Here is a tiny trained network, its code and every weight. The questions are about switching its units off for an input and a class, where a switched-off unit gives its printed mean instead of its output.

import numpy as np


def w(rows, s, z=0):
    codes = np.array(rows[::2]) - 128.0
    scale = np.full(codes.shape[1], s)
    scale[-1] = z or s
    return codes * scale


def f(y):
    return y / 2 * (1 + np.tanh(0.7978845608 * (y + 0.044715 * y**3)))


def log_softmax(a):
    a = a - a.max(-1, keepdims=True)
    return a - np.log(np.exp(a).sum(-1, keepdims=True))


def net(x, mask):
    res = np.array(x, float).reshape(1, 4) / 4 @ E
    y = f(res @ A[0][:, :-1].T + A[0][:, -1])
    res = res + np.where(mask, y, B[0][:, -1]) @ B[0][:, :-1]
    return log_softmax(res[-1] @ U[:, :-1].T + U[:, -1])


A, B = {}, {}
E = w([
[178,6,95,147,100,119,88,157],'x0',
[139,190,69,254,98,24,193,44],'x1',
[191,235,193,29,131,130,20,106],'x2',
[133,63,178,38,251,17,57,90],'x3',
],0.0087)
A[0] = w([
[139,130,112,98,174,11,73,80,195],'N0',
[195,103,49,84,106,143,98,163,221],'N1',
[140,83,146,157,166,164,162,130,19],'N2',
[186,92,92,105,104,53,124,85,222],'N3',
[171,68,123,93,128,215,48,190,199],'N4',
[142,149,143,124,97,62,109,44,178],'N5',
[85,117,85,147,185,75,67,97,195],'N6',
[129,126,153,102,198,99,152,97,174],'N7',
[88,177,156,116,122,148,118,134,39],'N8',
[128,176,76,114,54,142,181,107,227],'N9',
[178,120,87,222,59,182,175,121,248],'N10',
[144,137,181,150,125,195,185,111,208],'N11',
[81,65,136,142,135,121,130,109,187],'N12',
[61,119,165,128,166,60,118,75,253],'N13',
[147,146,157,98,136,188,55,143,72],'N14',
[143,125,122,182,100,65,200,138,218],'N15',
[105,140,155,140,185,150,213,153,152],'N16',
],0.012,0.0047)
B[0] = w([
[197,67,182,169,197,120,137,190,226],'N0',
[81,169,198,170,97,148,137,71,181],'N1',
[134,59,99,189,178,170,74,184,141],'N2',
[131,140,124,166,213,129,186,164,188],'N3',
[111,190,255,154,150,130,138,107,237],'N4',
[204,60,168,192,182,132,106,117,179],'N5',
[187,72,79,149,197,118,150,174,187],'N6',
[183,75,172,128,149,64,130,152,181],'N7',
[64,165,70,160,137,195,169,118,150],'N8',
[103,224,126,198,84,201,156,124,203],'N9',
[44,209,158,185,137,183,170,135,248],'N10',
[92,179,91,115,98,64,133,55,176],'N11',
[77,145,144,164,178,80,190,141,170],'N12',
[184,155,153,113,170,180,159,184,203],'N13',
[117,138,193,28,57,93,106,119,196],'N14',
[139,97,83,175,179,117,155,143,209],'N15',
[204,125,79,208,188,99,86,141,164],'N16',
],0.0092,0.017)
U = w([
[84,78,118,149,203,99,186,165,91],'0',
[180,92,142,167,220,66,129,101,136],'1',
[134,161,218,41,147,160,100,116,56],'2',
[76,213,102,255,139,188,172,101,252],'3',
[112,179,130,65,92,161,172,89,22],'4',
[168,69,99,50,32,114,197,159,2],'5',
[109,77,78,77,72,146,88,75,2],'6',
],0.0099,0.005)

Each question gives the input, the list of numbers given to net, and the class t.
The units are the neurons (one row each of A and B). Each row of codes is followed by its name. A weight is (code - 128) times the scale printed after its matrix; where a second scale follows, it is the last column's (A, B and U).
mask holds one flag per neuron, in row order. A switched-off neuron (its flag False) gives its mean, the last column of its row in B, instead of its output. The means were averaged over made-up inputs and are rounded, as every weight is.
A unit's drop is (log p(t) with every unit on - log p(t) with that unit switched off) / (log p(t) with every unit on - log p(t) with every unit switched off).
The circuit of an input: a set's keep is (log p(t) with only the set's units on - log p(t) with every unit switched off) / (log p(t) with every unit on - log p(t) with every unit switched off). Starting from the 12 units with the biggest drops (on a tie, the unit counted first), units are removed one at a time, each time the one whose removal leaves the highest keep (on an exact tie, the one counted first), for as long as the keep stays at least 0.8.
circuit, biggest first: the units of the circuit, biggest drop first
unit that matters most: the unit with the biggest drop
top k neurons: the k neurons with the biggest drops, biggest first
drop when u is switched off: that unit's drop, to one decimal
input [4,-5,-1,5], class 2: circuit, biggest first => (N4; N15)
input [-2,0,-8,5], class 1: unit that matters most => N10
input [5,0,-6,2], class 0: circuit, biggest first => (N9; N12)
input [0,0,6,1], class 2: circuit, biggest first => (N15; N14)
input [-6,-7,-7,6], class 1: circuit, biggest first => (N16; N10)
input [-8,-2,8,-3], class 4: top 2 neurons => (N14; N8)
input [1,-5,8,-7], class 2: top 2 neurons => (N14; N4)
input [-4,-7,-1,7], class 2: top 4 neurons => (N14; N15; N4; N5)
input [-2,-2,-2,2], class 1: top 2 neurons => (N10; N9)
input [-3,-3,7,-2], class 2: drop when N16 is switched off => 0.0
input [-7,-1,8,2], class 2: drop when N15 is switched off => 0.1
